Below is a small trained network, with its code and all its weights. Each question gives an input and a class and asks what happens when units are switched off, that is, made to give their printed mean instead of their output.

import numpy as np


def w(rows, s, z=0):
    codes = np.array(rows[::2]) - 128.0
    scale = np.full(codes.shape[1], s)
    scale[-1] = z or s
    return codes * scale


def f(y):
    return np.maximum(y, 0)


def log_softmax(a):
    a = a - a.max(-1, keepdims=True)
    return a - np.log(np.exp(a).sum(-1, keepdims=True))


def net(x, mask):
    res = np.array(x, float).reshape(1, 6) / 4 @ E
    y = f(res @ A[0][:, :-1].T + A[0][:, -1])
    res = res + np.where(mask, y, B[0][:, -1]) @ B[0][:, :-1]
    return log_softmax(res[-1] @ U[:, :-1].T + U[:, -1])


A, B = {}, {}
E = w([
[148,125,106,133,142,126,115,116],'x0',
[121,42,157,146,233,20,158,197],'x1',
[27,73,51,2,111,120,28,144],'x2',
[107,144,131,135,126,115,124,130],'x3',
[140,130,120,132,136,134,112,135],'x4',
[135,142,124,120,137,127,125,132],'x5',
],0.0095)
A[0] = w([
[173,195,154,182,92,188,150,63,208],'neuron 0',
[121,49,145,132,210,25,157,201,150],'neuron 1',
[158,187,162,244,123,93,169,124,234],'neuron 2',
[141,87,134,25,130,77,108,148,135],'neuron 3',
[51,98,94,1,83,139,36,122,182],'neuron 4',
[169,186,103,135,113,195,166,129,173],'neuron 5',
[132,120,162,180,192,91,149,107,138],'neuron 6',
[156,207,131,101,39,203,81,46,253],'neuron 7',
[207,121,201,202,190,91,183,149,205],'neuron 8',
],0.008,0.0056)
B[0] = w([
[102,174,162,183,93,104,139,103,231],'neuron 0',
[117,58,89,120,206,107,116,161,223],'neuron 1',
[193,108,160,170,93,136,156,153,233],'neuron 2',
[96,86,117,111,151,99,65,117,174],'neuron 3',
[123,106,65,69,86,134,100,126,231],'neuron 4',
[136,173,145,147,119,115,115,105,191],'neuron 5',
[156,97,80,134,126,154,161,153,177],'neuron 6',
[151,158,123,121,11,124,135,61,249],'neuron 7',
[159,117,102,165,112,114,154,164,235],'neuron 8',
],0.012,0.015)
U = w([
[140,193,193,214,53,95,140,78,226],'0',
[110,196,177,105,195,188,144,114,26],'1',
[114,141,54,56,35,184,83,92,130],'2',
[47,166,191,157,162,186,106,115,2],'3',
[109,207,191,109,204,194,118,129,33],'4',
[195,86,92,163,143,146,216,254,147],'5',
[114,185,161,108,218,196,161,72,30],'6',
[33,73,92,105,191,63,27,161,136],'7',
],0.0075,0.0038)

Each question gives the input, the list of numbers given to net, and the class t.
The units are the neurons (one row each of A and B). Each row of codes is followed by its name. A weight is (code - 128) times the scale printed after its matrix; where a second scale follows, it is the last column's (A, B and U).
mask holds one flag per neuron, in row order. A switched-off neuron (its flag False) gives its mean, the last column of its row in B, instead of its output. The means were averaged over made-up inputs and are rounded, as every weight is.
A unit's drop is (log p(t) with every unit on - log p(t) with that unit switched off) / (log p(t) with every unit on - log p(t) with every unit switched off).
The circuit of an input: a set's keep is (log p(t) with only the set's units on - log p(t) with every unit switched off) / (log p(t) with every unit on - log p(t) with every unit switched off). Starting from all 9 units, units are removed one at a time, each time the one whose removal leaves the highest keep (on an exact tie, the one counted first), for as long as the keep stays at least 0.8.
circuit, biggest first: the units of the circuit, biggest drop first
top k neurons: the k neurons with the biggest drops, biggest first
drop when u is switched off: that unit's drop, to one decimal
input [5,1,3,-2,-5,5], class 7: circuit, biggest first	(neuron 7; neuron 2)
input [7,1,-6,5,8,-6], class 5: circuit, biggest first	(neuron 7)
input [-3,1,6,4,-7,6], class 7: top 2 neurons	(neuron 7; neuron 3)
input [-5,3,1,-2,-7,-1], class 7: circuit, biggest first	(neuron 2; neuron 7)
input [5,1,1,-5,1,-3], class 7: top 3 neurons	(neuron 7; neuron 2; neuron 8)
input [-6,1,-8,3,0,-2], class 5: top 4 neurons	(neuron 7; neuron 8; neuron 6; neuron 2)
input [6,2,2,-2,-1,6], class 7: drop when neuron 7 is switched off	0.2
input [0,6,2,1,7,-4], class 7: drop when neuron 2 is switched off	0.1
input [-2,4,1,-4,-2,-6], class 7: drop when neuron 2 is switched off	0.4
input [-2,1,-3,2,-1,-8], class 5: drop when neuron 7 is switched off	0.7
